Below is a small trained network, with its code and all its weights. Each question gives an input and a target symbol and asks what happens when units are switched off, that is, made to give their printed mean instead of their output.

import numpy as np


def w(rows, s, z=0):
    codes = np.array(rows[::2]) - 128.0
    scale = np.full(codes.shape[1], s)
    scale[-1] = z or s
    return codes * scale


def f(y):
    return y / 2 * (1 + np.tanh(0.7978845608 * (y + 0.044715 * y**3)))


def softmax(a):
    e = np.exp(a - a.max(-1, keepdims=True))
    return e / e.sum(-1, keepdims=True)


def log_softmax(a):
    a = a - a.max(-1, keepdims=True)
    return a - np.log(np.exp(a).sum(-1, keepdims=True))


def net(x, mask):
    ids = ['ΞΠΣβγδζημψ'.index(c) for c in x.split()]
    T = len(ids)
    res = E[ids] + P[:T]
    q, k, v = (res @ M[0].T for M in (Q, K, V))
    z = softmax(np.where(np.tri(T) > 0, q @ k.T / 4**0.5, -1e9)) @ v
    res = res + np.where(mask[0], z, O[0][:, -1]) @ O[0][:, :-1]
    y = f(res @ A[0][:, :-1].T + A[0][:, -1])
    res = res + np.where(mask[1:9], y, B[0][:, -1]) @ B[0][:, :-1]
    return log_softmax(res[-1] @ U[:, :-1].T + U[:, -1])


Q, K, V, O, A, B = {}, {}, {}, {}, {}, {}
E = w([
[63,99,199,88,75,230,150],'Ξ',
[169,123,103,166,227,151,57],'Π',
[47,175,102,104,175,130,186],'Σ',
[58,126,185,97,154,74,25],'β',
[125,141,161,113,74,173,68],'γ',
[114,23,155,105,185,251,88],'δ',
[129,105,167,105,210,47,241],'ζ',
[98,145,118,205,239,172,137],'η',
[146,227,120,100,194,107,119],'μ',
[143,68,23,105,107,136,155],'ψ',
],0.015)
P = w([
[192,100,183,75,254,179,93],'0',
[84,162,117,176,140,125,32],'1',
[91,167,98,135,136,136,37],'2',
[102,141,88,121,136,128,41],'3',
[113,142,87,121,88,85,81],'4',
[113,110,49,122,79,89,101],'5',
[115,81,8,131,70,83,107],'6',
],0.0059)
Q[0] = w([
[110,173,134,138,199,110,51],'H1',
[167,92,178,64,78,50,224],'H1',
[46,166,164,160,168,155,2],'H1',
[128,107,82,201,94,22,203],'H1',
],0.0075)
K[0] = w([
[106,108,73,119,135,69,133],'H1',
[131,112,212,144,227,82,157],'H1',
[118,103,2,131,122,85,125],'H1',
[86,145,216,113,214,29,108],'H1',
],0.0073)
V[0] = w([
[106,254,162,198,118,151,73],'H1',
[62,62,119,219,105,236,119],'H1',
[71,154,141,163,191,97,135],'H1',
[212,84,138,156,134,23,61],'H1',
],0.0081)
O[0] = w([
[230,149,123,254,50,55,126,217],'H1',
[137,38,207,203,146,169,237,249],'H1',
[15,193,202,178,217,27,92,253],'H1',
[179,83,145,52,202,106,50,97],'H1',
],0.0067,0.003)
A[0] = w([
[65,162,64,142,211,133,165,181],'N1',
[195,102,142,63,150,230,76,94],'N2',
[161,140,133,164,223,88,71,65],'N3',
[153,97,63,156,155,80,131,124],'N4',
[82,190,160,222,96,128,163,184],'N5',
[158,59,207,206,185,163,72,174],'N6',
[254,179,172,169,110,146,87,186],'N7',
[69,98,66,49,73,213,110,3],'N8',
],0.0073,0.0012)
B[0] = w([
[127,183,164,157,145,150,149,228],'N1',
[35,222,26,116,118,133,87,166],'N2',
[229,79,224,109,108,8,194,250],'N3',
[228,203,156,7,150,167,158,161],'N4',
[105,212,253,209,95,220,76,212],'N5',
[95,21,40,236,31,9,217,255],'N6',
[245,117,38,173,151,183,24,170],'N7',
[165,198,169,147,196,112,154,160],'N8',
],0.0056,0.0077)
U = w([
[126,93,209,66,174,97,202,199],'Ξ',
[31,67,178,134,81,19,33,54],'Π',
[147,99,123,178,79,201,3,253],'Σ',
[138,75,239,105,51,188,182,173],'β',
[19,211,132,135,173,151,106,132],'γ',
[140,106,120,116,142,156,162,57],'δ',
[22,63,82,149,101,89,168,209],'ζ',
[221,189,200,140,172,163,59,106],'η',
[138,124,167,211,123,92,196,41],'μ',
[178,53,98,181,176,75,116,76],'ψ',
],0.0061,0.0027)

Each question gives the input, a string of symbols that net reads in full, and the target symbol t.
The units are the heads (4 rows each of Q, K, V and O) and the neurons (one row each of A and B). Each row of codes is followed by its name. A weight is (code - 128) times the scale printed after its matrix; where a second scale follows, it is the last column's (O, A, B and U).
mask holds one flag per unit, heads first, then neurons. A switched-off unit (its flag False) gives its mean, the last column of its rows in O or B, instead of its output. The means were averaged over made-up inputs and are rounded, as every weight is.
A unit's drop is (log p(t) with every unit on - log p(t) with that unit switched off) / (log p(t) with every unit on - log p(t) with every unit switched off).
The circuit of an input: a set's keep is (log p(t) with only the set's units on - log p(t) with every unit switched off) / (log p(t) with every unit on - log p(t) with every unit switched off). Starting from all 9 units, units are removed one at a time, each time the one whose removal leaves the highest keep (on an exact tie, the one counted first), for as long as the keep stays at least 0.8.
units of the circuit, in order: the units of the circuit, biggest drop first
unit that matters most: the unit with the biggest drop
top k neurons: the k neurons with the biggest drops, biggest first
drop when u is switched off: that unit's drop, to one decimal
input ψ Π Π, target γ: units of the circuit, in order	(H1 N2)
input ψ β Ξ, target γ: unit that matters most	H1
input Π η η η, target μ: top 2 neurons	(N6 N5)
input ψ η Σ γ, target γ: units of the circuit, in order	(H1 N2 N3 N8)
input β Σ γ Σ Π γ γ, target Σ: units of the circuit, in order	(H1 N3 N7)
input ψ μ δ, target γ: units of the circuit, in order	(H1 N2)
input γ Σ μ, target η: units of the circuit, in order	(N6 H1 N7)
input ψ Π η Σ, target γ: units of the circuit, in order	(N3 N6)
input ψ μ μ, target γ: units of the circuit, in order	(H1 N2 N3)
input η ψ Ξ δ, target ζ: top 3 neurons	(N6 N2 N5)
input ψ μ Σ Ξ, target γ: top 2 neurons	(N2 N3)
input ψ γ Π η, target γ: top 3 neurons	(N2 N3 N1)
input β μ μ, target η: top 2 neurons	(N6 N7)
input β η η, target μ: drop when N7 is switched off	0.0
input ψ Π Ξ μ, target γ: drop when N3 is switched off	0.2
input Π η Π Π γ, target Σ: drop when H1 is switched off	0.3
input ψ δ Π ψ Π ψ η, target γ: drop when N6 is switched off	0.2
